Here is a tiny trained network, its code and every weight. The questions are about switching its units off for an input and a target symbol, where a switched-off unit gives its printed mean instead of its output.

import numpy as np


def w(rows, s, z=0):
    codes = np.array(rows[::2]) - 128.0
    scale = np.full(codes.shape[1], s)
    scale[-1] = z or s
    return codes * scale


def f(y):
    return y / 2 * (1 + np.tanh(0.7978845608 * (y + 0.044715 * y**3)))


def softmax(a):
    e = np.exp(a - a.max(-1, keepdims=True))
    return e / e.sum(-1, keepdims=True)


def log_softmax(a):
    a = a - a.max(-1, keepdims=True)
    return a - np.log(np.exp(a).sum(-1, keepdims=True))


def net(x, mask):
    ids = ['ΔΨΩαβγεζημξστ'.index(c) for c in x.split()]
    T = len(ids)
    res = E[ids] + P[:T]
    u = 0
    for l in range(2):
        q, k, v = (res @ M[l].T for M in (Q, K, V))
        z = softmax(np.where(np.tri(T) > 0, q @ k.T / 3**0.5, -1e9)) @ v
        res = res + np.where(mask[u], z, O[l][:, -1]) @ O[l][:, :-1]
        u += 1
        y = f(res @ A[l][:, :-1].T + A[l][:, -1])
        res = res + np.where(mask[u : u + 4], y, B[l][:, -1]) @ B[l][:, :-1]
        u += 4
    return log_softmax(res[-1] @ U[:, :-1].T + U[:, -1])


Q, K, V, O, A, B = {}, {}, {}, {}, {}, {}
E = w([
[161,132,106],'Δ',
[91,34,123],'Ψ',
[93,117,34],'Ω',
[165,92,121],'α',
[9,175,120],'β',
[201,65,228],'γ',
[86,253,217],'ε',
[158,125,54],'ζ',
[241,190,156],'η',
[115,137,108],'μ',
[152,211,126],'ξ',
[62,153,233],'σ',
[120,140,77],'τ',
],0.0061)
P = w([
[193,66,92],'0',
[172,22,78],'1',
[149,18,104],'2',
[129,4,117],'3',
[105,5,153],'4',
[92,6,153],'5',
],0.0015)
Q[0] = w([
[65,139,148],'L0H0',
[61,166,192],'L0H0',
[157,251,154],'L0H0',
],0.03)
K[0] = w([
[71,181,136],'L0H0',
[44,208,97],'L0H0',
[215,251,88],'L0H0',
],0.025)
V[0] = w([
[166,254,74],'L0H0',
[140,126,109],'L0H0',
[93,242,193],'L0H0',
],0.013)
O[0] = w([
[254,102,20,3],'L0H0',
[133,110,128,131],'L0H0',
[159,243,61,10],'L0H0',
],0.011,0.0058)
A[0] = w([
[97,197,90,109],'L0N0',
[187,198,195,207],'L0N1',
[252,82,213,183],'L0N2',
[113,31,26,4],'L0N3',
],0.017,0.0024)
B[0] = w([
[96,50,131,152],'L0N0',
[208,82,113,146],'L0N1',
[94,215,130,254],'L0N2',
[251,144,168,170],'L0N3',
],0.027,0.0026)
Q[1] = w([
[4,94,158],'L1H0',
[188,38,131],'L1H0',
[128,167,113],'L1H0',
],0.012)
K[1] = w([
[87,114,253],'L1H0',
[165,73,86],'L1H0',
[121,151,112],'L1H0',
],0.012)
V[1] = w([
[197,36,165],'L1H0',
[66,126,78],'L1H0',
[251,220,253],'L1H0',
],0.005)
O[1] = w([
[205,115,171,214],'L1H0',
[82,113,161,161],'L1H0',
[184,174,2,253],'L1H0',
],0.0065,0.00022)
A[1] = w([
[107,195,252,85],'L1N0',
[101,249,114,159],'L1N1',
[35,72,109,255],'L1N2',
[51,149,109,178],'L1N3',
],0.012,0.0016)
B[1] = w([
[137,1,120,244],'L1N0',
[88,149,244,183],'L1N1',
[81,212,51,255],'L1N2',
[188,104,80,200],'L1N3',
],0.018,0.022)
U = w([
[119,160,138,124],'Δ',
[172,186,149,187],'Ψ',
[159,112,139,254],'Ω',
[159,161,128,153],'α',
[124,131,126,56],'β',
[74,57,69,136],'γ',
[137,127,127,151],'ε',
[104,156,144,93],'ζ',
[41,191,174,65],'η',
[187,53,137,108],'μ',
[234,152,46,88],'ξ',
[81,253,68,107],'σ',
[81,73,212,79],'τ',
],0.0046,0.0075)

Each question gives the input, a string of symbols that net reads in full, and the target symbol t.
The units are the heads (3 rows each of Q, K, V and O) and the neurons (one row each of A and B). Each row of codes is followed by its name. A weight is (code - 128) times the scale printed after its matrix; where a second scale follows, it is the last column's (O, A, B and U).
mask holds one flag per unit, layer by layer, with each layer's heads first. A switched-off unit (its flag False) gives its mean, the last column of its rows in O or B, instead of its output. The means were averaged over made-up inputs and are rounded, as every weight is.
A unit's drop is (log p(t) with every unit on - log p(t) with that unit switched off) / (log p(t) with every unit on - log p(t) with every unit switched off).
The circuit of an input: a set's keep is (log p(t) with only the set's units on - log p(t) with every unit switched off) / (log p(t) with every unit on - log p(t) with every unit switched off). Starting from all 10 units, units are removed one at a time, each time the one whose removal leaves the highest keep (on an exact tie, the one counted first), for as long as the keep stays at least 0.8.
units of the circuit, in order: the units of the circuit, biggest drop first
most important unit: the unit with the biggest drop
top k neurons: the k neurons with the biggest drops, biggest first
top k neurons in layer l: the k neurons of layer l with the biggest drops, biggest first
drop of u: that unit's drop, to one decimal
input γ ζ Ω, target σ: most important unit -> L1N0
input ζ Ψ Ψ γ μ Ω, target σ: top 2 neurons -> L0N2; L1N0
input ζ Ψ β, target σ: top 3 neurons -> L1N0; L0N0; L1N2
input τ Ω Δ γ β α, target σ: units of the circuit, in order -> L0N2; L1H0; L1N0
input ζ Ω Δ, target η: units of the circuit, in order -> L0N2; L0H0; L1N1; L0N1
input Ω Ψ Ω ε, target μ: units of the circuit, in order -> L0N1; L1N2; L0H0
input ζ γ β η τ, target σ: top 4 neurons -> L1N0; L0N2; L0N3; L0N1
input ε α Δ Ω, target μ: top 2 neurons -> L0N0; L0N3
input ζ ζ ε τ, target μ: top 2 neurons in layer 1 -> L1N2; L1N0
input ε γ β β α Δ, target σ: top 3 neurons -> L1N0; L0N2; L0N3
input Ψ Ψ γ, target τ: top 3 neurons -> L1N1; L0N2; L1N0
input Ω γ ζ τ ζ γ, target τ: top 4 neurons -> L1N1; L0N2; L1N2; L1N0
input Ω ξ ε Δ ζ τ, target μ: top 2 neurons in layer 1 -> L1N2; L1N1
input σ α α γ ζ, target σ: top neuron in layer 0 -> L0N2
input Ψ ζ σ γ ζ τ, target σ: top 3 neurons -> L0N2; L1N0; L0N3
input ζ τ Δ ζ, target Ψ: drop of L1N2 -> 0.3
input γ Ω ζ α, target σ: drop of L0N1 -> -0.1
input Ω Ω β, target σ: drop of L0N2 -> 0.1
